Here is a tiny trained network, its code and every weight. The questions are about switching its units off for an input and a class, where a switched-off unit gives its printed mean instead of its output.

import numpy as np


def w(rows, s, z=0):
    codes = np.array(rows[::2]) - 128.0
    scale = np.full(codes.shape[1], s)
    scale[-1] = z or s
    return codes * scale


def f(y):
    return y / 2 * (1 + np.tanh(0.7978845608 * (y + 0.044715 * y**3)))


def log_softmax(a):
    a = a - a.max(-1, keepdims=True)
    return a - np.log(np.exp(a).sum(-1, keepdims=True))


def net(x, mask):
    res = np.array(x, float).reshape(1, 6) / 4 @ E
    y = f(res @ A[0][:, :-1].T + A[0][:, -1])
    res = res + np.where(mask, y, B[0][:, -1]) @ B[0][:, :-1]
    return log_softmax(res[-1] @ U[:, :-1].T + U[:, -1])


A, B = {}, {}
E = w([
[108,77,159,124,181,145,121,171,132,142,141,194],'x0',
[205,52,212,241,150,120,172,111,154,53,137,141],'x1',
[90,115,202,167,101,231,57,76,161,133,115,97],'x2',
[125,68,121,204,27,203,190,103,33,164,2,133],'x3',
[148,172,103,181,161,89,170,45,241,141,163,32],'x4',
[140,76,116,83,176,71,97,90,141,177,116,132],'x5',
],0.0071)
A[0] = w([
[156,89,73,128,127,58,192,106,94,160,81,135,209],'neuron 1',
[131,173,92,82,102,104,134,123,120,133,130,95,180],'neuron 2',
[165,145,140,199,172,76,170,104,247,97,170,82,120],'neuron 3',
[108,158,132,92,118,162,71,122,151,133,143,106,198],'neuron 4',
[106,63,165,149,144,179,79,79,151,151,108,139,130],'neuron 5',
[118,99,150,72,178,113,124,217,90,109,158,225,107],'neuron 6',
[121,89,153,158,117,162,104,103,117,137,103,135,252],'neuron 7',
[165,86,170,231,66,167,169,140,51,83,80,144,131],'neuron 8',
],0.014,0.0029)
B[0] = w([
[135,104,82,121,158,111,184,127,119,141,83,107,184],'neuron 1',
[84,149,79,100,112,118,119,135,122,112,126,88,168],'neuron 2',
[170,95,149,130,166,132,153,86,164,116,249,73,221],'neuron 3',
[95,167,145,124,103,124,72,151,141,108,124,99,166],'neuron 4',
[137,120,173,151,155,145,110,146,158,151,73,118,181],'neuron 5',
[173,112,74,131,164,127,75,117,129,146,141,248,208],'neuron 6',
[134,128,199,159,114,135,141,144,129,130,92,139,183],'neuron 7',
[119,139,171,145,42,142,178,124,53,104,150,185,250],'neuron 8',
],0.019,0.02)
U = w([
[143,128,164,152,44,166,196,120,39,89,128,157,166],'0',
[55,233,80,59,107,119,75,155,144,87,153,75,8],'1',
[179,127,80,98,174,128,71,148,120,150,150,213,223],'2',
[126,140,207,155,144,184,81,150,193,164,79,91,58],'3',
[111,110,37,74,158,82,217,115,96,183,55,64,133],'4',
[179,110,141,118,172,129,154,54,183,84,254,59,137],'5',
],0.0066,0.0014)

Each question gives the input, the list of numbers given to net, and the class t.
The units are the neurons (one row each of A and B). Each row of codes is followed by its name. A weight is (code - 128) times the scale printed after its matrix; where a second scale follows, it is the last column's (A, B and U).
mask holds one flag per neuron, in row order. A switched-off neuron (its flag False) gives its mean, the last column of its row in B, instead of its output. The means were averaged over made-up inputs and are rounded, as every weight is.
A unit's drop is (log p(t) with every unit on - log p(t) with that unit switched off) / (log p(t) with every unit on - log p(t) with every unit switched off).
The circuit of an input: a set's keep is (log p(t) with only the set's units on - log p(t) with every unit switched off) / (log p(t) with every unit on - log p(t) with every unit switched off). Starting from all 8 units, units are removed one at a time, each time the one whose removal leaves the highest keep (on an exact tie, the one counted first), for as long as the keep stays at least 0.8.
units of the circuit, in order: the units of the circuit, biggest drop first
k most important neurons: the k neurons with the biggest drops, biggest first
drop of u: that unit's drop, to one decimal
input [-1,-6,6,-5,-7,-5], class 1: units of the circuit, in order	neuron 4
input [1,-4,7,3,8,-5], class 3: units of the circuit, in order	neuron 5; neuron 8
input [2,-2,-1,2,1,8], class 4: 2 most important neurons	neuron 8; neuron 3
input [-7,2,-7,0,-5,-2], class 4: 2 most important neurons	neuron 1; neuron 7
input [-7,2,0,3,2,6], class 4: units of the circuit, in order	neuron 1; neuron 8
input [-6,8,-7,4,3,3], class 5: 2 most important neurons	neuron 3; neuron 7
input [6,-8,1,7,-4,7], class 2: 2 most important neurons	neuron 6; neuron 8
input [8,-6,4,1,-4,-7], class 2: 2 most important neurons	neuron 6; neuron 8
input [0,-5,5,0,7,-7], class 5: drop of neuron 3	1.0
input [6,1,6,-1,-2,6], class 3: drop of neuron 5	0.2
input [-3,-6,5,-4,-1,-7], class 1: drop of neuron 4	0.0
input [-6,2,5,-5,-6,7], class 3: drop of neuron 8	0.4
